In the rows, 128 means zero.
Each row of numbers stands for one element and depends on some of the facts below. Use the named rows to name the rest.

Some facts about the elements:
σ: belongs to class; ρ: uses; η: points at
vubul	σ	954; piflus	σ	954; traflo	σ	954; sotuples	σ	596; duklin	σ	596; ruvis	σ	954; trasta	σ	954
plaluklis	σ	596; treklovek	σ	954; nili	σ	596; tripugok	σ	596; trogu	σ	954; gidropur	σ	954; stiklun	σ	596
klupal	σ	596; statis	σ	596; brafeskel	σ	596; ripim	σ	596; keklem	σ	954; griskul	σ	596; toder	σ	596
sibo	σ	596; kepleflin	σ	596; tikom	σ	596; brazepor	σ	954; nifi	σ	954; vuzer	σ	596; fepe	σ	596
drepos	σ	596; rubol	σ	954; tatru	σ	596; klefabren	σ	954; tadre	σ	596; labral	σ	596; brufigrin	σ	954
faboklo	σ	596; siklotil	σ	596; skirubron	σ	596; plidra	σ	596; trizun	σ	596; deklos	σ	596; getru	σ	596
sakla	σ	596; vobrem	σ	954; monek	σ	954; zosa	σ	954; bafu	σ	596; tapok	σ	954; tremos	σ	954
fugru	σ	596; degu	σ	596; klevuk	σ	954; bigren	σ	596; lipofun	σ	596; klugro	σ	954; stimus	σ	596
pleban	σ	596; plide	σ	596; geze	σ	596; gupugan	σ	596; zefi	σ	954; taben	σ	954; trifin	σ	596
dadrun	σ	596; brugiskil	σ	596; vires	σ	596; drulak	σ	596; trisuti	σ	596; drogen	σ	596; tadris	σ	954
vakla	σ	596; vutak	σ	596; klafes	σ	596; subuge	σ	596; zubi	σ	596; vatebo	σ	596; steke	σ	954
skove	σ	596; zuplak	σ	954; stafen	σ	954; skeruk	σ	954; trutron	σ	954; digra	σ	596; ploru	σ	596
bulor	σ	596; velam	σ	596; kamozir	σ	954; skatel	σ	596; sofi	σ	596; klivol	σ	954; tradrosik	σ	596
pluma	σ	954; piba	σ	596; bezegrom	σ	596; zekur	σ	596; bresta	σ	596; klubris	σ	596; kobak	σ	954
flomon	σ	954; meloklel	σ	596; librom	σ	954; gruva	σ	954; grezak	σ	596; lofen	σ	954; sizus	σ	596
pilus	σ	596; digres	σ	954; botran	σ	954; vigroklu	σ	596; giklezo	σ	596; drufel	σ	596; refal	σ	596
grutu	σ	596; lazo	σ	954; taplili	σ	954; diges	σ	954; drifir	σ	596; tripum	σ	596; gruve	σ	954
kloplen	σ	596; skovam	σ	954; replel	σ	954; truklar	σ	596; trinu	σ	596; brudrigri	σ	596; kladru	σ	596
druklan	σ	954; pugruk	σ	954; gogis	σ	596; graflan	σ	954; tuvok	σ	954; klelan	σ	596; plifo	σ	596
skofo	σ	954; flepun	σ	954; klibru	σ	596; bribem	σ	596; flibe	σ	596; flagas	σ	596; gredar	σ	596
klubuskil	σ	954; klistokler	σ	596; marur	σ	954; zabus	σ	596; vubul	ρ	gredar; piflus	ρ	rubol; traflo	ρ	trogu
sotuples	ρ	tapok; ruvis	ρ	pluma; ruvis	ρ	bribem; plaluklis	ρ	graflan; plaluklis	ρ	bafu; plaluklis	ρ	stiklun; treklovek	ρ	stafen
nili	ρ	trasta; nili	ρ	sotuples; nili	ρ	degu; nili	ρ	nifi; tripugok	ρ	brugiskil; tripugok	ρ	bezegrom; tripugok	ρ	trisuti
trogu	ρ	zefi; trogu	ρ	rubol; stiklun	ρ	marur; stiklun	ρ	giklezo; klupal	ρ	subuge; klupal	ρ	skeruk; statis	ρ	zefi
brafeskel	ρ	tikom; brafeskel	ρ	bribem; brafeskel	ρ	tripugok; keklem	ρ	vobrem; keklem	ρ	flomon; toder	ρ	brufigrin; sibo	ρ	faboklo
sibo	ρ	zefi; sibo	ρ	tadre; sibo	ρ	gruva; kepleflin	ρ	klafes; nifi	ρ	marur; nifi	ρ	bezegrom; vuzer	ρ	trogu
vuzer	ρ	tripugok; fepe	ρ	faboklo; fepe	ρ	zefi; fepe	ρ	skirubron; fepe	ρ	rubol; fepe	ρ	klevuk; rubol	ρ	zefi
tatru	ρ	skovam; tatru	ρ	vigroklu; tatru	ρ	vuzer; klefabren	ρ	faboklo; klefabren	ρ	rubol; tadre	ρ	marur; tadre	ρ	bezegrom
labral	ρ	sibo; brufigrin	ρ	faboklo; brufigrin	ρ	plifo; siklotil	ρ	zefi; siklotil	ρ	plifo; skirubron	ρ	marur; plidra	ρ	zefi
deklos	ρ	lipofun; getru	ρ	tikom; getru	ρ	klelan; sakla	ρ	plifo; sakla	ρ	tadre; sakla	ρ	marur; sakla	ρ	brufigrin
vobrem	ρ	giklezo; zosa	ρ	vobrem; zosa	ρ	sibo; zosa	ρ	nifi; bafu	ρ	gruve; bafu	ρ	marur; bafu	ρ	giklezo
tapok	ρ	plifo; tremos	ρ	brazepor; fugru	ρ	subuge; degu	ρ	flibe; bigren	ρ	lazo; bigren	ρ	zefi; bigren	ρ	graflan
bigren	ρ	rubol; bigren	ρ	klibru; stimus	ρ	brazepor; stimus	ρ	gruve; stimus	ρ	ripim; pleban	ρ	fepe; pleban	ρ	klibru
pleban	ρ	bezegrom; plide	ρ	brazepor; plide	ρ	drufel; plide	ρ	kloplen; gupugan	ρ	steke; gupugan	ρ	klibru; taben	ρ	digra
taben	ρ	zefi; taben	ρ	diges; taben	ρ	lofen; trifin	ρ	tadris; trifin	ρ	klistokler; trifin	ρ	klevuk; dadrun	ρ	skove
dadrun	ρ	replel; brugiskil	ρ	tadris; drulak	ρ	klevuk; trisuti	ρ	plifo; trisuti	ρ	giklezo; drogen	ρ	skove; drogen	ρ	klibru
tadris	ρ	bezegrom; vakla	ρ	drufel; vakla	ρ	plifo; vutak	ρ	tripugok; vutak	ρ	rubol; klafes	ρ	faboklo; klafes	ρ	brufigrin
subuge	ρ	zefi; subuge	ρ	plifo; steke	ρ	zefi; steke	ρ	trogu; steke	ρ	brufigrin; skove	ρ	sibo; stafen	ρ	tikom
skeruk	ρ	lazo; skeruk	ρ	klevuk; trutron	ρ	vakla; bulor	ρ	rubol; kamozir	ρ	skirubron; sofi	ρ	tikom; klivol	ρ	pluma
klivol	ρ	trasta; klivol	ρ	degu; tradrosik	ρ	vobrem; tradrosik	ρ	bigren; pluma	ρ	zefi; piba	ρ	stafen; bezegrom	ρ	zefi
zekur	ρ	tadris; zekur	ρ	ripim; klubris	ρ	subuge; kobak	ρ	tikom; meloklel	ρ	plidra; librom	ρ	flibe; librom	ρ	bigren
librom	ρ	pleban; gruva	ρ	marur; grezak	ρ	bafu; grezak	ρ	klafes; sizus	ρ	bigren; pilus	ρ	drepos; pilus	ρ	flibe
digres	ρ	kladru; botran	ρ	kamozir; botran	ρ	klefabren; botran	ρ	trisuti; vigroklu	ρ	bafu; vigroklu	ρ	kladru; vigroklu	ρ	siklotil
giklezo	ρ	zefi; drufel	ρ	brafeskel; drufel	ρ	tripugok; refal	ρ	pluma; refal	ρ	subuge; lazo	ρ	gruva; lazo	ρ	subuge
taplili	ρ	ripim; diges	ρ	trifin; drifir	ρ	zefi; drifir	ρ	klistokler; tripum	ρ	tremos; tripum	ρ	tapok; gruve	ρ	ripim
gruve	ρ	giklezo; kloplen	ρ	giklezo; skovam	ρ	gruve; truklar	ρ	tadre; trinu	ρ	tadris; brudrigri	ρ	taplili; kladru	ρ	zefi
kladru	ρ	skirubron; druklan	ρ	trasta; druklan	ρ	tapok; druklan	ρ	ripim; gogis	ρ	pleban; gogis	ρ	kobak; gogis	ρ	klibru
klelan	ρ	graflan; plifo	ρ	rubol; flepun	ρ	vobrem; flepun	ρ	kobak; bribem	ρ	stiklun; flibe	ρ	kladru; flibe	ρ	marur
gredar	ρ	bezegrom; klubuskil	ρ	plidra; klistokler	ρ	bezegrom; zabus	ρ	brazepor; vubul	η	vuzer; piflus	η	vatebo; sotuples	η	klivol
duklin	η	refal; ruvis	η	plide; nili	η	lipofun; tripugok	η	griskul; trogu	η	taben; stiklun	η	brafeskel; klupal	η	klafes
griskul	η	zekur; toder	η	zubi; sibo	η	keklem; rubol	η	vigroklu; tatru	η	brufigrin; labral	η	tremos; trizun	η	zefi
vobrem	η	trogu; monek	η	nili; tapok	η	duklin; tremos	η	klelan; fugru	η	flomon; degu	η	grutu; lipofun	η	diges
klugro	η	druklan; pleban	η	gupugan; plide	η	kloplen; geze	η	flepun; gupugan	η	bulor; zefi	η	geze; taben	η	steke
brugiskil	η	vutak; vires	η	vobrem; trisuti	η	fugru; vakla	η	kamozir; vutak	η	vubul; klafes	η	vakla; subuge	η	drifir
vatebo	η	gruve; skove	η	tatru; zuplak	η	pilus; skeruk	η	tapok; digra	η	gogis; bulor	η	klistokler; velam	η	pleban
skatel	η	klupal; sofi	η	monek; klivol	η	bresta; bezegrom	η	pugruk; zekur	η	trasta; bresta	η	tradrosik; kobak	η	truklar
flomon	η	sibo; grezak	η	velam; pilus	η	skofo; vigroklu	η	klugro; refal	η	kobak; grutu	η	replel; taplili	η	stiklun
diges	η	skeruk; drifir	η	taplili; gruve	η	sofi; kloplen	η	flagas; truklar	η	vires; druklan	η	zuplak; pugruk	η	ploru
gogis	η	statis; tuvok	η	labral; klelan	η	trizun; skofo	η	tripugok; flepun	η	klubuskil; flagas	η	bezegrom; klubuskil	η	toder
klistokler	η	gidropur; zabus	η	trisuti

Some elements and their rows:
ruvis: [114 114 121 149 123 160 124  82 103  57  99 146 112 112  98 104 116 118
  99 120 142 131 151 115  95 149 129 127 125  75 129 118 152 175 136  70
 115 115 153 113 132 124 130 132  87 152 129 162 135  84  94]
trinu: [110 103 127 154 124 140 155  79 128  74 108 130 116 118  85  98 104 112
  79 141 164  95 139 141  92 167 122 121 127  96 119 107 168 184 139  95
 101 108 154 124 171 100 119 128 127 153 148 153 156  82 106]
klugro: [ 77 116  95 136 123 145 143  81 104  45  71 156 152 109 101 100  83 113
 106 133 111 118 146 139  75 162 116 105  96  85 129 150 159 186 162  97
 144 127 153 110 158  95 132 141 132 169 176 166 113 115 100]
tripum: [ 96 114 148 160 124 130 157  74 148  72 116 134 100 108  75 127 105 107
 114 144 160  93 134 138  73 175 139 138 120  90 126 109 177 195 142 103
 119 105 147 121 155 116 131 134 123 140 146 150 138  83 104]
tapok: [ 86 128  81 174 100 141 140  94 128  30  95 149 120 126  97 109 129 120
  84 162 144 111 143  93  75 125  92 140  91  83 111  79 181 182 123  97
 109  96 150 134 168 115 116 131 149 157 156 173 133 116 110]
sotuples: [102 121 120 171 124 140 163  78 129  60 104 139 121 119  85 109 113 101
 103 156 151 104 144 117  78 158 109 135 123 102 132 116 166 185 130 120
 120 110 150 125 156  94 133 141 132 148 150 154 151  90 104]
flibe: [147 161 112 168 131 170 158  72 100  59  89 128 150 130 103  96 107 102
 120 154 132 125 143  96  92 153  85 147 117 105 136 115 144 152  98 111
 132 118 144 144 140  92 125 150 123 148 139 154 136  84  96]
pilus: [150 160 130 152 139 170 150  62 104  63 109 130 154 116 100 113  99 104
 140 119 139 126 140 141  81 174 119 123 120  93 120 128 156 172 142  90
 144 127 150 136 129 102 128 141 107 146 144 156 123  66  87]
vires: [ 69 157 114 139 116 176 156  83 106  77  74 112 133 139  85 122  99 108
 105 132 129  78 120 127  89 163 106 119  90 103 103 128 169 178 143 100
 110 110 141 129 167  85 115 164 160 165 171 154 105 124  97]
kepleflin: [124 133 118 156 132 157 156  69 111  72  95 122 129 125  92  95 101 104
 103 130 142 102 151 155  96 167 110 123 122  94 109 118 152 169 124  96
 115 116 153 121 146  91 114 150 118 158 143 157 132  72  94]
klefabren: [112 115  93 159 129 150 126  79 108  35  91 143 125 120 103  75 111 117
  88 126 141 117 162 141  97 147 102 117 127  81 115  98 150 162 114  75
 106 111 156 109 156 105 113 138 102 162 141 169 132  91 104]
tatru: [122 120 146 158 126 150 148  73 132  77 116 133 109 109  79 120 105 109
 110 128 165 106 139 136  86 172 131 135 131  89 129 111 165 181 141  88
 113 110 148 131 146 119 129 129 105 141 132 144 148  68 102]
brufigrin: [118 121  87 159 123 138 133  85 107  22  92 151 134 125 108  72 103 115
  90 146 133 115 160 118  97 147  88 124 115  90 120  95 151 157  97  92
 115 102 152 121 162  93 115 140 116 158 151 169 132 104 109]
steke: [ 99 147 102 155 118 183 126  81 109  30  96 126  91 137 102  88 121 129
  77 105 144 100 133 132 102 137 111 104 131  76 123  88 166 159 118  45
  99  90 146 132 169 109 106 142 103 164 139 172 114 105 111]
sizus: [133 121 124 146 126 171 152  75  92  87 100 125 130 122 100  93 106 112
  84 131 156 109 142 131 108 166 113 119 122 101 118 124 149 170 128  77
  98 116 154 122 150  97 117 139 114 153 134 148 144  77  91]
bigren: [144 116 115 149 130 178 150  79  92  81  99 129 136 126 104  88 106 116
  78 135 156 112 144 121 110 161 104 120 132 102 127 114 148 165 125  72
  98 113 154 129 153 101 119 137 118 154 133 148 150  77  99]
grezak: [127 140 135 161 135 169 152  69 108  74 108 124 121 116  87 113 112  99
 115 131 147 119 146 128  87 166 122 139 131  87 126 115 157 173 130  96
 123 122 150 125 134 105 128 146 104 147 129 152 141  65  96]
brafeskel: [116 106 143 129 110 169 142  88  94 108  92 141 129 112  93 121  83 124
  87 140 167 101 128  83 113 176 131 130 108 120 149 129 146 186 142  67
  99 114 145 134 156 122 128 125 117 142 136 133 150 100  99]
kloplen: [123 118 128 162 118 152 157  83 119  68  99 144 123 116  92 109 104 111
 101 163 162 112 136  90  84 159 109 143 125 111 151 111 161 182 122 103
 117 110 146 139 156 106 133 127 129 143 142 145 152  86 105]

Rows to name:
No name comes twice in this set of rows, the named rows included.
[106 100 127 142 110 153 158  89 104  88 100 145 124 114  94 112  96 117
  79 156 168  99 125  83  99 163 118 130 114 113 148 121 156 190 145  85
  97 114 143 131 172 113 131 123 133 143 147 137 165 100 102] => drufel
[133 129  78 176 126 158 176  84  96  41  78 139 165 142 116  59 106 105
  84 174 132 116 155  95  99 143  57 127 117 121 128 107 147 146  86 128
 114 109 156 133 178  61 118 151 153 165 168 156 153 103 109] => faboklo
[115 113  83 164 119 141 139  88 108  25  91 156 130 123 110  71 109 117
  79 154 142 127 147  97  95 134  88 124 120  98 140  99 153 160 105  92
 113 105 157 125 167  99 121 132 122 157 151 167 144 106 113] => pluma
[124 111 136 123 124 184 138  78  78 111  95 123 128 115  96 109  88 119
  84 118 160 104 133 124 118 178 130 115 121  95 121 138 142 186 146  54
  97 122 149 116 144 113 116 139 104 153 128 136 141  82  86] => gogis
[119 152 106 157 127 158 161  80 105  64  78 126 154 134 104  96  94 100
 125 156 119 110 151 100  86 159  86 143  99 115 125 126 149 160 106 124
 133 125 138 132 147  77 125 157 142 156 160 157 126 101  94] => drepos
[125 139 126 141 133 166 144  69 102  87  99 111 133 124  93 101  97 105
 111 118 136 101 148 157  97 172 115 121 116  88 102 125 147 173 130  91
 117 126 149 114 139  95 115 157 115 156 140 149 123  75  89] => dadrun
[153 139 114 165 135 175 154  69 100  64  98 126 146 130 103  85 110 106
 103 138 143 116 157 125 101 156  95 130 129 102 118 102 146 159 101  89
 116 111 153 132 150  92 117 144 116 153 136 160 145  71  99] => sibo
[151 140 135 160 135 178 150  63 115  72 114 117 119 119  89 104 112 108
 115 119 156 114 150 146  96 163 121 129 138  81 112 102 152 174 123  80
 116 109 145 128 128 113 120 142  92 146 125 157 145  55  91] => sakla
[126 106 114 157 121 137 155  84 114  68 111 161 147 117 108  90  90 121
  77 155 175 118 128 101  88 164 106 117 134 116 143 102 169 180 146  80
 110 109 170 150 187 102 120 112 130 143 162 141 174  95 108] => tripugok
[129 114 118 169 121 152 162  81 114  65 101 140 124 117  96  98 110 110
  86 154 161 115 147 105  90 157 105 134 130 108 145 105 160 176 118 100
 105 109 147 139 163 108 127 133 121 145 140 146 163  84 110] => trisuti

Now the same elements, written a new way:
Known rows:
bresta: [125 136 100 104 107 110 138 164 125 114 106 149 153  96 141 175 143 192
 138 154 165 154 163 170 159  92  72 130]
klivol: [133  99 152 115 119 103 108 152 100 108 122 102 174 115 120 150 168 152
 152 105 193 168 177 167 137 104 106 137]
zabus: [163 113 122 120  99  76 116 148 114 119 120 136 160  94 116 180 158 174
 135 140 137 165 170 154 125 115 103 118]
bribem: [160 139 119  76 100 115 125 120 123 116 110 105 128  99 131 156 165 165
 125 139 165 131 168 156 129 118  81 108]
lofen: [143 131 116  95 116 128 142 140 116 117 137  79 137  64 131 154 152 188
 164 110 201 160 183 182 160 127  65 134]
taben: [129 103 135  96 129 103 123 169  90 106 158 103 174  98 117 141 150 150
 156  89 181 175 192 195 167  99  91 127]
bulor: [148 118  97  93 129 126 101 144 138 107 179 115 138 151 133 175 160 176
 131 102 157 154 159 174 140  94  95 123]
drifir: [128 122 118  79 125 104  95 156 114 114 151 108 164 121 126 160 156 158
 133 115 157 151 178 185 140 121  81 103]
truklar: [140  99 126  64 107 124 121 171 108 121 122 109 151 109 100 161 164 160
  97 127 166 154 183 185 149  80  89  97]
deklos: [124 129  96  91  99 105 141 163 109  99  97 147 158  92 155 173 141 182
 159 154 144 143 169 182 169  84  92 140]
pilus: [100 129 140  93 106 103 123 155  97 129  99 121 174 128 166 174 200 154
 118 120 169 139 149 158 139 102  96  96]
flibe: [138 122 122  73 103 134 113 131 124 122  95  91 130 108 137 161 171 166
 126 143 174 128 168 163 133 109  93 123]
zuplak: [110 144 136 136 111 103 166 160 102 125 106 137 177  75 157 170 171 186
 156 118 206 170 151 163 169  94  66 122]
marur: [160 130 140  95 101 158 138 104 134 135  95  63 108  70 121 151 175 186
 132 134 235 146 163 153 140 124  60 138]
skatel: [129 135  98 104 108 108 137 163 125 117 107 146 158  94 136 176 145 188
 141 153 160 157 165 173 158  89  69 129]
pleban: [151 131  98  88 135 132 113 132 146 106 174 115 136 150 126 171 154 173
 129 108 169 146 154 166 141  94  85 114]
duklin: [139 114  98  85 107 111 147 181 107 116  93 147 161  92 114 171 139 194
 138 158 171 160 177 170 155  75  68 106]
brudrigri: [166 112 116 110  93  87 121 151 110 118 112 118 156  80 133 180 160 170
 148 140 127 154 170 157 125 121 115 127]
keklem: [151 119 146 112 111  97 133 129  95  90 115 109 156  94 137 133 156 147
 165 111 186 153 173 169 144  99 107 139]

Rows to name:
No name comes twice in this set of rows, the named rows included.
[136 109 158 140 110  79 125 152  84 127 124 107 191  92 135 170 191 156
 149  92 179 177 163 150 131 117 113 115] => druklan
[142 115 121  97 108 110 111 148 122 130 118 108 149  99 122 179 167 178
 126 137 154 155 172 163 126 122  88 112] => sotuples
[148 134 106  89 118 104 113 147 120 124 150 112 149  94 116 169 152 177
 133 121 155 152 182 170 135 132  68  98] => brugiskil
[137  97 116  60 122 109 111 181  91 121 127 107 166 114 100 157 156 156
 120 119 162 156 186 184 141  90  88  89] => refal
[187 181 105  80 103 108 165  98 141 101 113 134 105  68 128 140 144 181
 120 153 179 127 162 145 143 117  47  89] => tikom
[144 142 104  64 104 154 125 128 138 136 108  77 111  83 132 167 167 192
 133 141 186 125 166 167 141 125  58 115] => faboklo
[151 132 142 126 117 113 143 124 126 115 117 112 139  90 121 147 156 174
 137 128 211 167 164 159 140 102  66 133] => flomon
[151 133  94  87 127 133 111 137 143 121 170 101 130 116 126 178 155 188
 131 112 166 150 166 170 143 119  71 114] => klistokler
[163 137 118  73  98 129 125 122 131 131 111  82 116  80 126 167 166 182
 126 138 171 136 169 155 128 132  76 106] => giklezo
[164 100 126 103 116 119 131 150 104 134 108  82 149  72  94 157 153 188
 151 126 223 178 188 158 127 115  75 105] => tapok
[174 162 136 102 115  89 169 106 112  86 120 133 134  70 132 118 140 159
 152 118 203 147 171 154 156  97  67 117] => stafen
[121 123 118  67 109 115 114 151 107  98 108 118 154 120 151 156 155 156
 147 130 155 132 174 179 150  96 101 126] => dadrun
[138 115 154 112 124  95 114 142 105 100 132 105 166 104 120 134 160 143
 148 112 194 164 178 175 140 108  88 130] => ruvis
[165 117 149  96 111 132 151 134 121 122 126  95 135  72  83 138 166 171
 103 118 213 169 175 163 145  91  67 119] => vobrem

Now the same elements, written a new way:
Known rows:
klubuskil: [124 135 145  97 115 144 170 145 141 125 134 136 147 136 126 152 118 130
 132 147 150 128  98 114 108 129 118 150]
vires: [126 129 133 163 129 132 127 142 103 124 101 137  81 115 170 132 138  86
  80 141 142 137 134 120 179  88 155 119]
druklan: [128 158 108 126 144 140 163 152  97 117 150 145 155 111 123 118 108 139
 148 157 125 126 104 109 135 156 129 158]
bresta: [143 134 128 152 125 156 135 126 127 141 128 148  90  98 168 112 142  89
 109 126 134 140 153 128 153 101 145 120]
klevuk: [147 128 136 116 141 140 146 108 112 180 100 129 112  82 144  94 143 112
 127 154 127 149 106 133 125  81 164 136]
drufel: [113 135 133 144 132 124 116  93 121 100 133 115 104 132 125 140 118 147
 160 113 104 117 102 136 117 142 113 117]
dadrun: [129 123 130 140 132 127 123 109 125 110 124 117 105 127 132 120 126 144
 148 117 110 111 123 134 124 133 120 114]
pleban: [132 176 162 144 125 170  95 102 149 126 186 126  99 200  84 151 141 154
 108 119 104 138 144 113 145  97 126 146]
stiklun: [151  77 116  99 120 111 118 226 122  88 154 149 146 179 141  91 131 168
 134 161 123 106 218 125 136 153 136  97]
lazo: [122 122 132 100 134 108 139 123 111 126 116 111 150 130 109 119 124 150
 149 139 120 136  93 138 103 137 122 131]
skeruk: [ 96 128 110 124 119 138 156  93 129 122 113 131 157 126 114 140 131 147
 123 180 137 153 108 110 139 145 132 134]
tikom: [145 143 130 161 132 155 149  99 130 135  95 128  73  86 151 105 118 105
 153 119 113 113 114 126 136  90 129 105]
fugru: [121 136 129 153 126 133 139 129 128  94 146 127 127 143 133 140 112 118
 126 121 133 133 134 127 135 151  96 117]
pugruk: [161 132 113 119 150 154 161 139 127 171 121 136 110  88 154 107 119  98
  91 159 145 184 113 138 135 104 137 124]
brugiskil: [128 159 123 142 126 158 125 105 144 105 158 132  92 156 112 167 109 155
 124 132 120 120 112 117 132 134 121 127]
replel: [147 123 134 115 141 135 149 120 114 180  96 129 117  82 144  89 146 109
 130 152 126 148 106 132 128  77 158 130]
klistokler: [152 178 144 129 123 170  76 103 166 141 195 133  84 211  75 180 138 184
  93 124 105 115 139 108 139 100 148 154]
trogu: [ 87 141 130 120 124  72 106 137 133 146 108 101 220 130  90 186 137  82
  57  75 178 155 101 131 129 137 103 188]
zosa: [131 124 130 102 133 115 141 127 114 128 112 112 140 130 104 115 120 158
 147 155 122 130  99 131 106 126 127 132]

Name these rows:
No name comes twice in this set of rows, the named rows included.
[119 163 174 164 118 154 129 128 130 106 161 127 124 173 104 112 133 117
 129 113 109 146 150 110 146 115 101 133] => gupugan
[140 136 124 152 121 167 142 111 144 146 130 158 100  98 165 107 150  89
 116 135 130 148 163 126 150 107 144 112] => vatebo
[ 92 111 134 145 136 127 112 121 108 100 168 142 133 139 151 139 148 117
 125 120 124 162 135 144 128 172 110 127] => klafes
[132 156 110 148 131 152 136 133 129  95 148 136 110 135 123 145 106 147
 147 132 115 105 124 108 142 147 122 126] => zekur
[106 110 133 130 120  82  70 106 139 143 126 110 163 126 116 157 151 104
 107  54 137 124 133 154 108 146 117 145] => fepe
[ 96 142 123 113 114  74 100 133 161 177 118 108 247 116  81 180 140  74
  63  46 184 145 122 130 116 151  96 194] => rubol
[166 109 125  58 148 124  67 137 136 171 173 135 117 192  92 142 149 222
 111 181 105 120 141 132  96 108 187 147] => nifi
[134 131 108 141 137 138 144 145 132 100 151 123 106 141 144 132  91 126
 121 131 131 147 130 139 130 157  95  99] => plide
[132 143 128 117 125 141 182 151 118 112 123 125 148 137 115 115 100 139
 138 166 135 141 106 111 131 136 107 126] => taplili
[130 107 141 150 141 132 111 103 110 154 116 136  98  89 171 103 166  92
 126 112 117 140 138 148 131 106 154 118] => faboklo
[123 123 101 158 106 167 144  96 157 147 117 159 111  88 167 110 153  96
 120 149 136 148 168 107 168 114 150 104] => lipofun
[110 126 123 147 131 108 104 143 104  92 132 131 105 168 139 166 137 147
  90 145 132 124 131 122 166 126 143 128] => truklar
[166 149 119 115 132 145  62  85 164 150 172 119  67 182  86 184 131 199
 113 126 104  93 120 127 116 107 164 140] => gredar
[154 141 148  93  91 131 154 168 187 200  80 143 175  85 128 164 136  46
  85  89 204 110 144 108 117  82 136 174] => zefi

